Each row is followed by the group that its hidden value falls in (each part has its own value, ranges and names):
[-345    1  131  198 -139   60  -87  154 -297 -275  204  118  207  444
  -31   32 -318   86 -234  -66 -465  180   38  -63   24  122   10  -24
  230 -178 -134 -146 -145   44 -155   20]  mz
[ 243   74  -27  -42  150 -409   19  -80   52  348  -22  206  -62 -381
   90  164 -307 -409  415 -154  638  139  -99 -140 -132 -333 -110 -289
 -420   46  248  417   30   40   40  227]  Qz
[-261 -130 -188  148 -173    1  -37   96 -217  -78  303  185 -276  327
  102  -65 -417  108  -53  356  -96  180  208   12 -187  -24 -120  -26
  308 -150  -61   61 -118 -123  215  122]  Qz
[-219  -93  -79   81 -259   58  173   91  -69  -26  243  111 -248  190
  107  -57 -149  182  112  429   89 -113  186   64  -67  134 -212   50
  345  -15  -83  -30  -40  -28  359   33]  Tm
[ 121   83 -330 -231  161 -221   66 -134  206 -106 -273 -174 -121 -403
   64   26   13 -407  218   90  149   39  203 -358 -104  -86  -37 -183
 -184  174  209   90  209  103  -64  -32]  tb
[-383   92  -17  243    4  414   91   -2 -256 -268 -170  -64   33  184
    5 -111   -8  445 -200  107 -153 -183  110  198   43  354  204  -49
  224  220 -230 -257  -54  353  -36   45]  dg
[ 269   95  -17  -52  182 -364   42 -113   50  300 -104  212  -30 -350
   93  167 -261 -400  336 -193  591  160 -164 -131 -123 -289  -79 -296
 -408   70  280  399   11   23  -43  188]  fj
[-336  -91  327   83 -484 -282  -29  378  -97 -102  697  139  255  387
  -73  119 -372 -158  190   79 -392   51  214 -287  116    3 -391  131
  305 -433 -195 -148  -42  -95  217  -16]  Tm
[-312 -140  -79  151 -227 -125 -105  202 -202  -86  421  176 -162  333
   44  -20 -474   23  -37  227 -224  233  214  -65 -147  -52 -167   -8
  293 -244  -90   46 -118  -90  166  122]  Qz
[  31 -307   -4 -196 -273 -292  186  202  117   26  102 -164   30 -132
  195  172  137  177  289  -58  135 -295 -153    2   33  116 -331  228
   38   74   71  104   72   81  104   19]  Tm
[-376 -147   70  124 -312 -271 -138  346 -126  -79  532  120  -13  270
  -36   33 -459  -62   47   82 -328  203  227 -154  -75  -54 -255   32
  266 -305 -134   -1  -87    1  140   98]  tb
[-237  -65   40  117 -342   27  100  111 -180  -82  443  175  -57  394
   66    3 -290   57  134  417  -91  -49  243  -79   12   55 -234   72
  346 -214 -150 -113  -47 -165  355   17]  Tm
[-194 -180 -202   24 -165  -21  154  125   42   19   59   16 -390  -25
  146  -83  -62  273   56  294  181  -97   78  171 -169  153 -194   31
  283  142   14  107  -53  109  246   82]  tb
[ 239  -60 -255 -236  170   37   78 -252 -136 -369 -456 -269  291  -13
  220  189  183    4  -56 -188 -148  -98 -187 -210   69   76  171   22
 -242  188  180  -45  141   -4 -418  -82]  mz
[-259  -91 -158  121 -211   80   95   69 -133  -42  246  133 -314  225
  103  -90 -251  181   49  461   50  -18  241   76 -122   88 -147    5
  346  -32  -93  -11  -69  -42  337   80]  tb
[ 205  203  130   -3  210 -244   54 -128  -18  198 -180  172  193 -296
   22  192 -189 -372  273 -320  456   91 -191 -144    6 -194   26 -312
 -438   97  205  243   21  137 -167  138]  mz
[  80 -294 -184 -154  -42 -163  168   80   97  -25 -227  -95 -165 -118
  266   82  127  276  -51 -152  142  -64 -349  166 -143  159 -167   88
   46  231  244  253  -52   86 -154   36]  fj
[-420  105   68  281  -53  350  -27   38 -384 -329   27   10  188  383
  -37  -53 -194  306 -222   72 -368  -45  164   57   81  247  200  -46
  219    8 -280 -304  -81  231  -76   51]  dg
[ 134  257  130  -17  240 -175   64 -121   28   83 -283   65  250 -339
  -31  159  -80 -360  210 -344  321   40 -132 -185   56  -92   77 -308
 -406  163  161  126   64  247 -242   74]  mz
[-166 -104   56    2  -17   99  129  106  -69 -214 -305 -267  222  -89
   89   75  249  449  -83 -313  -96 -305 -228  178  106  357   72   98
   -1  309  -64 -109   12  440 -262   18]  dg
[-308   82  -35  232  -15  369   64  -51 -326 -281  -73   83   17  373
   43  -75 -149  313 -260  172 -215  -14   78  126    6  251  168  -73
  260   73 -151 -205 -118  118  -46   22]  dg
[-336 -110    2  132 -297 -132  -75  229 -185 -103  485  138  -59  329
    3    6 -424  -16   59  245 -255  137  272 -127  -64  -29 -205   34
  291 -271 -154  -47  -74  -65  223   83]  tb
[  26  244 -132 -127  286  125   61 -223   -8 -396 -568 -339  348 -262
  -20   69  223 -171  -17 -215 -174 -134   85 -307  139  163  283 -167
 -269  301   41 -232  224  346 -417 -113]  dg
[ 183 -356 -247 -223  -34 -220  133   34   52  -61 -222 -147  -94 -104
  317  149  118  236   -1 -177  117  -65 -370   88 -131   87 -156  136
  -43  191  275  275  -12   -5 -196   43]  fj
[ 218 -332 -234 -237   -8 -189  122  -18  -12 -119 -252 -168   14  -48
  323  184  136  218  -17 -217   53  -75 -387   45  -82   77 -102  140
  -96  170  266  225    7  -32 -259   23]  fj
[ -53 -184 -208  -18  -37   14  182   40   36  -36 -193   37 -321   11
  213  -40   25  310 -143   79  152   -4 -208  229 -187  203 -121   -6
  219  224  173  189 -119   67  -27   41]  fj
[  84  184   12 -173   39 -355  115   -5  281   90  -60  -52   38 -480
  -54   94  -28 -541  447  -20  313  -46  188 -386   20 -113 -185 -208
 -229   87  141   85  201  181   72  -15]  Tm
[   5  327  276   97  227 -104    4  -75  -86   86 -219   -6  442 -363
 -116  169  -94 -254  296 -440  300 -106  -56 -149  166  -59  183 -295
 -489  170  -31   -8  105  448 -220  147]  dg
[ 290 -216 -456 -288   95 -174   45 -193  -34 -189 -260 -205  -53 -106
  303  147   25  -71  100   37   65    0  -64 -209 -122  -97  -14   36
 -186  119  261  179  141 -154 -161   14]  Qz
[-481   66  264  251 -148   87 -141  235 -330 -334  218    1  407  380
 -141   43 -283  128 -191 -194 -590   71  121  -95  140  177   86  -11
  177 -166 -290 -298  -88  256 -202   36]  dg

Next part:
[  27   60  211  -13   89    8   10    9  -89  169 -167  158   69  128
  123    0   56  110  -62    0  133   33  135   82   29  177 -126  -87
  -27  -74  -44  -78  -57  117 -154   65]  E
[   1   -7   50   26  -24   42  -65 -118   13  183  -34   -2   32  -19
   68   69   90   46  -22   12  191  207  174   48   58  238   31  -77
   -5 -121  -37    9  -40  134  -51   67]  M
[  85  -13  226   51   10  200  138  -80  -66  147  -19   64 -107 -174
  -96  -36  126   -6  143  -37   -5 -125  -30  -38 -155   32   42   66
    6   10  269   19   66   60  -59  -86]  Z
[ 181   66  684 -415  -10  207    4 -110  -78  473 -200  223  -13   41
  206 -165  213  169    7  100  372 -271  228  180 -130  648  -80   96
  149 -170  292    9  120   35 -156  -26]  M
[ -97  -88 -521  551   51 -157  154 -123  -90 -111  318  -31 -194  -51
 -150  192  -18  -27  190   -9 -187  439   -2 -121   45 -183  367 -289
 -149 -201 -134  119   45  316  135  -65]  Z
[ -93   13 -131  183   12 -165  -16   46   35   -2   17  -30   87   51
   57  136  -24  -24  -78  -40  -10  271  134   38   99  -59  -27 -152
  -95  -74 -142   22  -85   75    0   62]  E
[  61   39  620 -134 -349  251  -80 -200  168  364  -94  -60  116 -408
   14   20  116   19  -51  -39  188 -402   50   55 -289  206  -85  379
   56  208  532  -59  156 -378   64 -189]  S
[  89  103  541 -131  -63   12   60 -188 -100  451  -37  286   -7   49
  258  -59   39  265  -33  128  292 -224  199  150 -183  596   43   35
   19 -226  269  -69  231   22   18 -120]  E
[  19  -39 -297  302   50 -201   60 -113 -275   13  118  179 -201  304
   -3   92  147  174  181   96  -23  266  169   67  113  123  300 -348
    3 -280 -304  163   69  324  -81  -92]  S
[-109  -76  156 -186 -115  165  -97  107  488  103   62 -439  191 -532
  -48   85   45 -413 -124 -155   80  246   86  -32  -49  -57 -156  178
  -25   98  407  122 -143 -168  165  142]  S
[  34  -52  -38  100  105  145  126  126  -23 -114  -77  -73  -64 -116
 -213   -1  144 -185  130 -138 -181   48  -71  -74   -1 -343  -79  -20
   -9  120   60  101 -135   72 -162   29]  Z
[-105  -59  -78   90 -257 -128  -47  220  270 -194   69 -343  106 -258
 -187  156   97 -343  -27 -172 -292   -3   14   27  -40 -535  -98  117
    2  266  161  268  -67 -386   89 -125]  S
[  70   87  103  242   63  -58   30 -258 -365  261 -115  406  -58  331
  169   43   48  426   33  119  214   24  164   89   33  396  115 -216
  -48 -220 -245 -175   90  294 -178  -48]  E
[-185  -88 -574  372   17 -198  -81  -50  127  -94  211 -224   36  -45
  -22  262  -34 -120  -30  -43    6  726  159  -52  239  -87  182 -306
 -145 -189 -314  102 -161  273  106  163]  M
[ 164    3  208   73  107  138  153 -225 -336  276  -25  339 -242  158
   22  -84  201  269  231  112  144  -83   94   44  -88  399  216 -139
   58 -239   50    9  161  332 -158 -114]  V
[  76   81  559 -196  -96   90   11 -238    5  511  -13  186   23  -83
  265  -49   36  207  -57  121  381 -143  223  127 -180  687   50   85
   26 -242  342  -70  213   28   68  -65]  U
[ 180   67  644   32 -229  309  112 -249 -164  310 -167  217  -71 -236
  -89  -69  163  198  135  -18   47 -660  -92    9 -366  102  -12  335
   65  224  476 -120  241 -252 -101 -320]  Z
[ 110   -7  250   66   53  296  123 -134 -110  175 -105   99  -88 -170
 -107  -47  138   41  141  -46   60 -120  -49  -66 -130   60    3   71
    3   41  218  -72   14  121 -141  -30]  Z
[  68   23  600  -81 -324  212   59 -116  146  272    4  -51   25 -449
  -73  -11  102  -57   40  -60    1 -508  -39   20 -383   25  -32  391
   46  219  663   26  227 -414  126 -288]  V
[-128  -88 -261  121  -76   20 -134  211  266 -236  -74 -398  179 -228
 -211  178  106 -370  -74 -222 -171  326   21  -46  161 -541 -205    6
  -34  272  -99  138 -318 -129  -76  144]  S
[ -75   -5 -123   83   31 -120  -39   69   61    7  -10  -66   82   50
   55  108   24  -67  -73  -40   34  311  163   50  131  -14  -45 -153
  -55  -92 -150   67 -122  102  -36  109]  U
[ -29  -55  -68    3    3   40  -60  103   97  -34  -64 -164   51  -69
  -80   69  153 -176    1  -95  -16  223  102   22  103 -139  -87  -60
   19   48  -46  133 -167   35 -103   91]  S
[  48   64  416 -189   51  167  -47   39   31  225 -281   65  164  -25
  110  -42   83   24 -126  -57  204  -67  119   78   -5  176 -285   74
    8   58  103 -120 -121   -9 -195  123]  E
[-145  -12  -94  149  -74   -6 -117  -50  253   79   30 -226  204 -251
   46  194  -79 -127 -171  -94  125  387  114  -35   78  -13  -68  -12
 -134    8    0  -68 -145    8  100  160]  U
[ -21    5  285 -166 -138   24  -47  -28  218  247   42 -120   95 -225
  110   39   50  -95  -83   -5  174   41  179   81  -86  254  -31   95
   13  -81  288   88   47 -109  112    0]  M
[  18   50  224 -120   52 -116   57   90  -19  162  -34  114   20  126
  158  -26   57   26  -43   33   80   15  190  135  -12  217  -57  -93
    9 -177   67   91   35   53  -41    3]  E
[  70   48  165  113 -102 -114   34 -291 -228  339   80  291 -127  184
  183   38   84  337   77  172  227  -31  227  133  -70  538  273 -138
   21 -316   -9   22  253  159   18 -173]  M
[-106 -104 -355  295  118  208   38  125  196 -250  -33 -354   76 -379
 -313  147   22 -379   31 -263 -202  418 -145 -223  116 -608 -134  -16
 -136  234  -30   -4 -344  110  -82  222]  Z
[  -1  -52 -390  360   89  -77  -20  -95 -250  -74  -30   95 -108  256
  -84  131  155  123  132    5  -24  365  111    4  214  -63  159 -325
  -22 -112 -445   60 -115  343 -208   37]  S
[  34  -19  -34  167  -47   38  -42 -100 -127   57  -88   56  -29   68
  -58   77  166   85   73  -18   38   77   90   34   55    4   44  -88
   22   13 -135   28  -43   90 -156  -35]  S

[ 152 -224 -149  195  251  -59   52 -148   22  -79 -164   36   17  391
  -52  109  110 -193   15  127  150 -404   17  -20  -88  149 -303   16
 -246   -1  260  229 -194   18  111 -188]  (62)
[-280  -87 -229  145  -94  -83  149 -476   -9   87 -108  130  218  333
   -7  248 -198  125  -54  148 -289    1 -119  -43   10 -242 -123  346
  -24  185 -101  112    7  -62  139  -38]  (48)
[-285   94 -208  234  137 -165  -78 -208  -18  234  -97  183  211  213
  -63  162 -390   61  -19  -13  -12 -340   60  -88   13    4  -50  137
  231  121   34  382 -153 -157  157   26]  (49)
[ -10  142   85 -208 -275   20  -68 -146  -97  317  -97  -43  241   98
   -4  169 -147  352  212   97 -533  317 -322  225  -65 -291    4  390
  329  122 -268  280  -85   70  -69 -145]  (48)
[ 309 -263  -77  169  194  -96    8  -96    5  259 -186 -346  202  294
   32  299 -102 -115   23  130 -319 -320  -30  -21  -11   16 -307   67
   99   10  127  248 -163  145 -249 -409]  (50)
[ 147  133  340 -196   19  156 -125  229  -71 -314   47  -80 -170 -392
 -280 -249  152  132  124 -138   93  128  -74   30  -73  183 -252   54
   33  -69   63 -111 -141  180 -155    7]  (49)
[-442  156  -43  105  -90   57   -9 -111   21  -19  -10  -34  256 -247
 -140  -95 -462  179 -199  -10 -264  161  -45   49  -44 -150 -143  242
  226  231 -295  -58   19 -124 -115  -68]  (48)
[ 171 -164  295 -312  -93  213   84   72  -33 -440  126   51 -165 -236
 -254  -46  300  155   53 -144  -79  160 -187  -39   74  -22 -155   34
 -248 -122   72 -202   16  176 -125  -30]  (58)
[  -5 -242  -42 -209 -181   27   66 -201  -10  200   35  181  228  233
  -12  395  -96  261   52  -52 -517   10 -290   46  177 -344  151  142
   96  -11  -90  325   28  -32   25 -151]  (48)
[ 364 -224  168 -145  130  186  -98  286    7 -228   32 -169  -49 -221
 -161  -98  244  -33   69 -117  -43  -94 -132  145  -25  205 -214 -116
  -34 -146  178   41 -185  159 -197 -277]  (50)
[ 109  222  194    8  133   75 -117  127  -98 -284  -56 -122 -143 -283
 -234 -296  156   33  156   -7  228   22   -7   45 -182  297 -347  154
  -12   12  129 -123 -252  181 -104   11]  (65)
[-175 -357 -338  181  150   47 -186   42  161  167    1   81  321   59
  -12   96 -352  -62 -225 -141 -183 -344  -33  203   53   65  -21 -179
  321    6   28  509 -138 -267  160 -278]  (50)
[-279 -323 -273  174  158  -91  149 -303   60  -66   75  389  133  269
 -109  333 -217  -12 -194 -143  -19 -498   47 -281  260  -79   52  -56
 -156  -11  187  202   24 -199  202   33]  (49)
[ 266 -183  276 -299 -108  141   31   19  -42 -206   49  -28 -105  -68
 -176   88  242  170  122  -91 -217  142 -208  -17   67  -67 -161   72
  -88 -123   60  -18  -17  210 -125  -95]  (58)
[ 225 -188  180 -309    4   96  -55  145  -45  -37  137  179   -9  -61
 -168  194  122  189  143 -249 -173 -170 -192  -23  197  -31  130  -96
   38 -196  151  252  -87   62  -62  -78]  (49)
[-120 -421 -353  201  255  -38  -19  -48  135  141    0  254  287  316
  -10  280 -286 -138 -217 -114  -73 -621    9   13  147    3   61 -240
   20  -28  166  533 -104 -290  169 -265]  (62)
[ 318   45  173   41  152  -39  -22   48 -104   58 -110 -382   36  -85
 -107   68   18   15  152   53 -182 -121  -28  -71  -48  113 -320  169
   98   -1  114  -46 -196  281 -395 -232]  (65)
[ 671 -215  282 -150  197   11   92  109  -80  -83 -132 -210 -125  284
  -96  197  387 -111  236   99  -32 -296 -106  -69  -33   86 -308  -21
 -335 -159  301  104 -173  315 -299 -343]  (62)
[ 420  124  217  -40  281 -118  103   72 -184   35 -100  -63  -25  174
 -124  206  163  -21  283   55   61 -469  -24 -204   22   85 -103   84
 -255  -63  293   78 -237  229 -355 -177]  (50)
[-330 -310 -219   45  -28   78 -170  -47  162   75   71  214  232  -11
  -90   91 -390   96 -247 -217 -224 -115  -61  113  116  -61    7 -118
  350    1  -85  441    0 -272  259  -86]  (49)
[ -87  425  339 -138  -31   79  137   -9 -183 -403   14   50 -130 -318
 -297 -224  109  208  145   25  129  179  -78 -132  -91   -9 -187  340
 -283  116  -40 -412  -67  169 -251  129]  (48)
[ 174   58   94   23   58   72 -311  241   10  224 -141 -409  178 -194
  -63 -134 -200   47   70   17 -251   65  -84  303 -199  151 -315   71
  508   42  -94  301 -255   99 -218 -336]  (50)
[ 249  231  179    4  317 -136   69   52 -146  -50 -168  224 -104  397
 -158   88  132  -93  248  105  413 -556   47 -172 -100  125 -134   30
 -407  -12  299  271 -252   51  -41  -50]  (62)
[ 219  -92   35   -8  277  -92  254 -144 -155 -263   65  286 -126  189
 -181  271  327  -20  191  -73  212 -559  -18 -365  201   91   27   40
 -529 -128  456  -88 -150  144  -82   58]  (65)
[ 110   27  132   14  -20  -21 -148  -14  -23  205 -130 -335  112  -42
  -81   67 -215  118   61   27 -329   87  -57   35  -71   -3 -323  187
  384   47  -88  170 -116  157 -204 -193]  (49)
[-234  -60 -168  361  323   33  -61   54  116 -272  -94    3   65  -56
 -171 -253 -236 -252 -280    8  334 -359  190   18 -156  280 -392 -103
 -100  112  107   58 -154 -177   69 -143]  (62)
[ 279   65   68   -8  132 -104 -197  133  -43  490 -223 -167  238  309
   21  210 -247   29  174   89 -231 -298  -81  148 -109  -16 -118   34
  333   19   -1  633 -251   27 -160 -363]  (62)
[ -88 -125  -94   87  194   68 -193  252   88  105   29  -12  259 -172
 -104  -17 -362  -22 -165 -183 -113 -334    1  137   38   98  -23 -192
  293   -3    7  358 -152 -182  -98 -279]  (50)
[-137  215 -148  266  294 -147  -46  -73  -65   70 -155  175  114  226
  -96    1 -195  -76   58   76  283 -482   98  -48 -115  165 -131   98
  -42  119  165  304 -272 -111   95  -26]  (50)
[  13  467  317 -289 -152   21    8  -22 -221  -30  -46  159  -21  -61
 -184  -41   81  349  346   49  -52  206 -228   40 -101 -136    9  389
  -34   89 -105   29 -143  139 -107  102]  (48)
[ 351  277  258  -62  238  -94  -36  117 -154    5 -212   70 -113  316
 -144    2  176  -45  322  141  326 -358  -14  -32 -194  151 -217   85
 -249  -12  229  300 -296  134  -72 -100]  (62)
[-354 -357 -205  116   -9  104   67 -220  144 -287   71  212   86   -5
 -146   30 -171    8 -317 -118  -76  -63  -16  -47  100  -57 -168  -17
  -77   41   -8   20   82 -180  222  -14]  (58)
[ 599 -267  301 -243  197   87   70  213  -38 -241  -45   19 -188  245
 -161  125  442 -116  182  -10  129 -337 -122  -42    2  109 -206 -175
 -451 -216  331  168 -141  192 -153 -275]  (62)
[  98  -59  -85  159   96  -84 -154  -44   -5  373 -163 -324  266   92
   15  176 -303   29   32   55 -367 -149  -40   86  -53   21 -232  139
  431   72  -28  334 -194   71 -179 -307]  (65)

[-260  430  -68  268 -392   44   57 -219 -318 -312 -841 -201 -121  626
  520  -77   30  529  718  240  369 -222 -503  304  478  407  244 -266
  -18  -78  346 -729 -421  -79  188  -28]  rc
[ 136  133  -64  250 -212   36  -86  296   92  -19  -20 -164  257  -74
  232   16  -50 -124  254  150  337 -444  -92  -46   94   33 -209  153
 -169   48  -47 -371 -239 -117  418   76]  rc
[ 208  141   85   93  -91  -44 -144  365  145  -96 -206 -205  139  101
  235 -106   99   48  200  112  456 -318   91  -26  144 -121 -175    6
  -66   27   91 -269 -130 -159  254  154]  lg
[ 334  153  219  -84  227  -82  -65  358  258  -52  192 -158  324  -68
  -89  -10  -47  -35 -105  -40  451 -144  333 -538 -167 -237 -182 -186
   61   67   42  178 -102 -250  299  -23]  lg
[ 238  -97   39 -320  314  133 -169    9 -127  219  415   98  318 -443
  -83   54  191 -172 -281    7  -80  152   66 -360 -355 -235 -193  260
   -4  284 -439  535  136   33  138 -284]  mc
[  -5  -57 -141  -94  140  221 -186   44 -115  100  103   81  185 -244
  203   41  229 -286   59   62  -40 -129  -31   66  -63 -110 -166  307
  -57  336 -299  -56  148  152   45  -82]  mc
[ 195  155  120 -118 -118  -91   17  -89    4 -106   30   73   -4 -138
   60  -27    0   66  -32  151  -17   79 -106 -285 -180  276  110   -9
   39  -59   83  202  -38 -134   84  -28]  rc
[  96    2   43 -207  238   94 -268  154 -147  158  127  -59  348 -129
   83  -13  272  -37  -21   46  189   55   89 -166 -107 -355 -228  197
    6  235 -329  231   31    0  204 -196]  Gf
[  19  -13 -123  111  185  185 -360  542   30  199  106 -238  561  -84
  232   28  220 -308  226   25  492 -432  188   38  113 -560 -507  327
 -145  330 -386 -308  -80   26  439  -27]  Gf
[ 409 -190 -160  212 -186  191 -305  581  193  249  384  -75  289 -612
  237   13  139 -568  -42  149  137 -593   44  108  -43 -264 -527  750
 -387  283 -452 -242   53   15  386  171]  hh
[  90   31 -173  262  -90  211 -176  402  123   22   -1 -130  210 -144
  334   33   79 -361  258   84  300 -591   21  171  163 -137 -312  323
 -216  277 -149 -566  -58   25  276  145]  hh
[-231  324   40    1 -189 -102   57 -224 -109 -422 -842  -32 -263  595
  444 -164  144  403  554  186  220  -44 -234  285  336  422  327 -399
  177 -105  522 -489  -80  -13 -163  181]  lg
[ 246  122   76  100 -154 -182  -11  269  257  -29  188  -92  379 -195
   -7    9 -166 -132   64  145  274 -263    7 -393 -155  131 -178  -12
  -56 -135   29   27 -228 -216  466   77]  lg
[-327  174 -145  -10  131  142  -74 -121 -201  -67 -216   -9  257  189
  259   65  112  -40  394   66  146  -97 -140   49   98   53    7  -89
   93  203  -50 -292  -82  115  120 -144]  mc
[ 198  139  183 -177   48 -147  -17   75  157 -170  -59   27   23  -16
   52  -80   57   33  -24   80  143   32  131 -272 -130  109   54 -166
  125  -29  193  157   59 -137    3   97]  lg
[  98   51   -7 -195  154  201  -41 -206 -259   21  -13   74   43 -127
  106   22  169   73  -27   43  -54   90 -151 -122 -112   22   29   63
    1  266 -188  167   46   49    7 -261]  Jq
[   3  -37  -43 -291  273  152 -126 -120 -131   61  193  195  133 -277
   68   53  218 -237  -94   27 -181  130   30 -137 -240  -37  -26  173
   81  299 -245  259  241  136  -93 -156]  mc
[ -37   61   19 -204  150   87 -248   21 -231   64  -95  -20  185   26
  201  -48  322   57  111   93  122  111  -16    3   -6 -205  -92  149
   46  201 -205   94   56   47   68 -143]  Gf
[ 154  -57  -94 -133 -119    8   71 -319 -143  161  459  257  306 -612
 -100  133 -103 -219 -151  198 -410  111 -396 -385 -451  433  -15  267
  -82    3 -338  475  -46   35  286 -261]  Jq
[ 161  137  180 -213  209  -69  -70  171  240 -221  -47   49  -72   22
   91  -77  129 -111  -49   -9  173  -16  342 -215 -103  -24   57 -166
  178  118  238   51  222  -87 -182  179]  lg
[ 335 -132  -72  171 -325  -61 -290  611  394   30  125  -15   87 -415
  326 -113  173 -539   69  233  128 -534  138  238   23  -42 -366  590
 -249   50  -90 -338  176  -20  168  499]  lg
[-222  122 -218  152   66  231  -88   24 -186   25 -165 -110  368  104
  283   92   61  -96  424   66  259 -338 -194  101  167  -46 -164   39
  -68  262 -178 -451 -198  101  321 -156]  mc
[  98   28  -55 -113   38  174  -37 -178 -240   64   37   73  117 -205
  114   41  114   13   19   99  -77    7 -238 -101 -115   94  -22  148
  -61  207 -231  120  -18   47  123 -232]  Jq
[-134  123   99 -437  375   85 -143 -246 -260  -80 -131  138   -8  111
  115  -32  337  113    0    0  -48  388   86 -124 -127  -84  163 -108
  261  244  -40  302  238   91 -264 -206]  Gf
[-103   89   23 -217  378  107 -230  136  -62    9    3  -23  278   62
  126    4  262 -126   96  -29  230   31  242 -121  -46 -324 -126   -7
  144  293 -138   34  124   52   22 -100]  Gf
[ 106   89   30   42  -75  -83 -110  300  260 -172 -168  -41   39   20
  253  -87   99 -181  192  114  254 -307  143   52   75   47  -94   17
   11   32  184 -300   68  -55   45  303]  lg
[ 235  -99   -6  -97 -206 -112 -263  145 -108  307  386   20  519 -503
    7  -12  136 -148  -82  276  -47   56 -215 -231 -287  -30 -326  521
 -174  -70 -478  436 -105  -61  517 -135]  Gf
[ 190  166  143 -116  281    5    3  167  204 -100  234  -21  223 -114
  -80   68  -77 -157 -104  -66  246  -89  287 -521 -225  -79  -49 -200
  117  156   58  145   -7 -149  133  -65]  rc
[ 427  -43  171 -176 -158 -180 -123  161  147   -5  105   59   22 -324
   54 -135  142  -31 -174  199  -10   32   11 -186 -209   92  -86  217
  -47  -91  -23  339  103 -133   92  149]  lg
[ -76  161  -47   80 -390 -185   28  -69  135 -264 -258  141 -112    2
  310  -69   -5 -127  315  277  -82 -152 -220  126   30  585  170   23
   37 -177  314 -301   18  -14  -21  314]  lg
